[[ 12  12  17  16 -26 -13   5  16  25  -9 -21  27  25  10   2]
 [-64 -67 -45  24  64  13 -12 -37 -27  20  76  43 -21 -27  35]
 [  7  20 -22  12 -22   3   3   1  -1  22   0  40  19   6  15]]
:
[[  7  20 -22  12 -22   3   3   1  -1  22   0  40  19   6  15]
 [-64 -67 -45  24  64  13 -12 -37 -27  20  76  43 -21 -27  35]
 [ 12  12  17  16 -26 -13   5  16  25  -9 -21  27  25  10   2]]

[[-65  63 -33]
 [-61  61 -31]
 [-71  65 -35]
 [ 67 -59  34]
 [-68  64 -34]
 [-56  59 -29]
 [ 70 -61  34]
 [ 71 -62  35]
 [-70  64 -34]
 [ 75 -63  36]]
:
[[ 75 -63  36]
 [-70  64 -34]
 [ 71 -62  35]
 [ 70 -61  34]
 [-56  59 -29]
 [-68  64 -34]
 [ 67 -59  34]
 [-71  65 -35]
 [-61  61 -31]
 [-65  63 -33]]

[[ 11  41  70 -12 -32   3 -25  -8]
 [ 20  13  41  -7 -39   6  -6  -2]
 [ 16 -29 -51  -4  -7 -13  27  15]
 [-33 -44  11  15 -17   1   6  22]]
:
[[-33 -44  11  15 -17   1   6  22]
 [ 16 -29 -51  -4  -7 -13  27  15]
 [ 20  13  41  -7 -39   6  -6  -2]
 [ 11  41  70 -12 -32   3 -25  -8]]

[[ 42  -7 -19   2  21]
 [ 25  -4  19 -18  32]
 [ 48  13 -32 -27  50]
 [ 49  16 -35 -29  50]
 [ 22  -3   0  -3  74]
 [ 41  -2 -19   3  20]
 [ 40 -11 -11 -10  34]
 [ 29  10   5 -33  39]
 [ 47 -17  -8  -4  29]
 [ 22   2  -3  -9  75]
 [ 17 -10   9  20  80]]
:
[[ 17 -10   9  20  80]
 [ 22   2  -3  -9  75]
 [ 47 -17  -8  -4  29]
 [ 29  10   5 -33  39]
 [ 40 -11 -11 -10  34]
 [ 41  -2 -19   3  20]
 [ 22  -3   0  -3  74]
 [ 49  16 -35 -29  50]
 [ 48  13 -32 -27  50]
 [ 25  -4  19 -18  32]
 [ 42  -7 -19   2  21]]

[[-29 -15  -6   3  33  21 -33  -8  12 -38  -9 -37]
 [ 15  15 -10 -27  -1  -9 -58  -3  -6 -18  45   0]]
:
[[ 15  15 -10 -27  -1  -9 -58  -3  -6 -18  45   0]
 [-29 -15  -6   3  33  21 -33  -8  12 -38  -9 -37]]

[[-50 -53  -6  20  12 -27]
 [-44 -51   0  14   5 -26]
 [-61 -54 -20  34  25 -30]
 [ 40  31  13 -19 -14  16]]
:
[[ 40  31  13 -19 -14  16]
 [-61 -54 -20  34  25 -30]
 [-44 -51   0  14   5 -26]
 [-50 -53  -6  20  12 -27]]

[[ 31  12  11  -7  -6  12  -5  -1]
 [-32 -14  -9   9   8 -18  -5  -2]
 [ 18  10   4  -3  -1   3 -12   2]
 [-69 -21 -40  39  40 -39 -42   1]
 [ 50  28  18 -27 -25  24  42  -3]
 [-64 -21 -32  33  34 -38 -41   0]
 [ 48  19  22 -21 -20  21  16  -2]
 [-71 -20 -42  41  42 -39 -40   1]
 [-69 -21 -40  39  40 -39 -42   1]]
:
[[-69 -21 -40  39  40 -39 -42   1]
 [-71 -20 -42  41  42 -39 -40   1]
 [ 48  19  22 -21 -20  21  16  -2]
 [-64 -21 -32  33  34 -38 -41   0]
 [ 50  28  18 -27 -25  24  42  -3]
 [-69 -21 -40  39  40 -39 -42   1]
 [ 18  10   4  -3  -1   3 -12   2]
 [-32 -14  -9   9   8 -18  -5  -2]
 [ 31  12  11  -7  -6  12  -5  -1]]

[[-16 -52]
 [-32 -27]
 [-24   9]
 [ -1 -73]
 [  9 -42]
 [-23 -12]
 [-35  17]
 [-37  26]
 [ 40  34]
 [-35  28]
 [ 72   0]
 [-33  36]]
:
[[-33  36]
 [ 72   0]
 [-35  28]
 [ 40  34]
 [-37  26]
 [-35  17]
 [-23 -12]
 [  9 -42]
 [ -1 -73]
 [-24   9]
 [-32 -27]
 [-16 -52]]

[[ -4  -1  37 -33  16]
 [-21  22  35 -50   4]
 [-10 -19 -47  46  -5]
 [ 36 -16  -6   8  -2]
 [  1  -4  18 -36  22]
 [ 42  17  20 -41  45]
 [-60  14 -39  62  -5]
 [-21  23  33 -51   4]
 [-23  26  34 -53   7]
 [ 26 -27  -3  -6 -32]
 [-23  25  34 -55   8]
 [-31  23  31 -60  16]]
:
[[-31  23  31 -60  16]
 [-23  25  34 -55   8]
 [ 26 -27  -3  -6 -32]
 [-23  26  34 -53   7]
 [-21  23  33 -51   4]
 [-60  14 -39  62  -5]
 [ 42  17  20 -41  45]
 [  1  -4  18 -36  22]
 [ 36 -16  -6   8  -2]
 [-10 -19 -47  46  -5]
 [-21  22  35 -50   4]
 [ -4  -1  37 -33  16]]
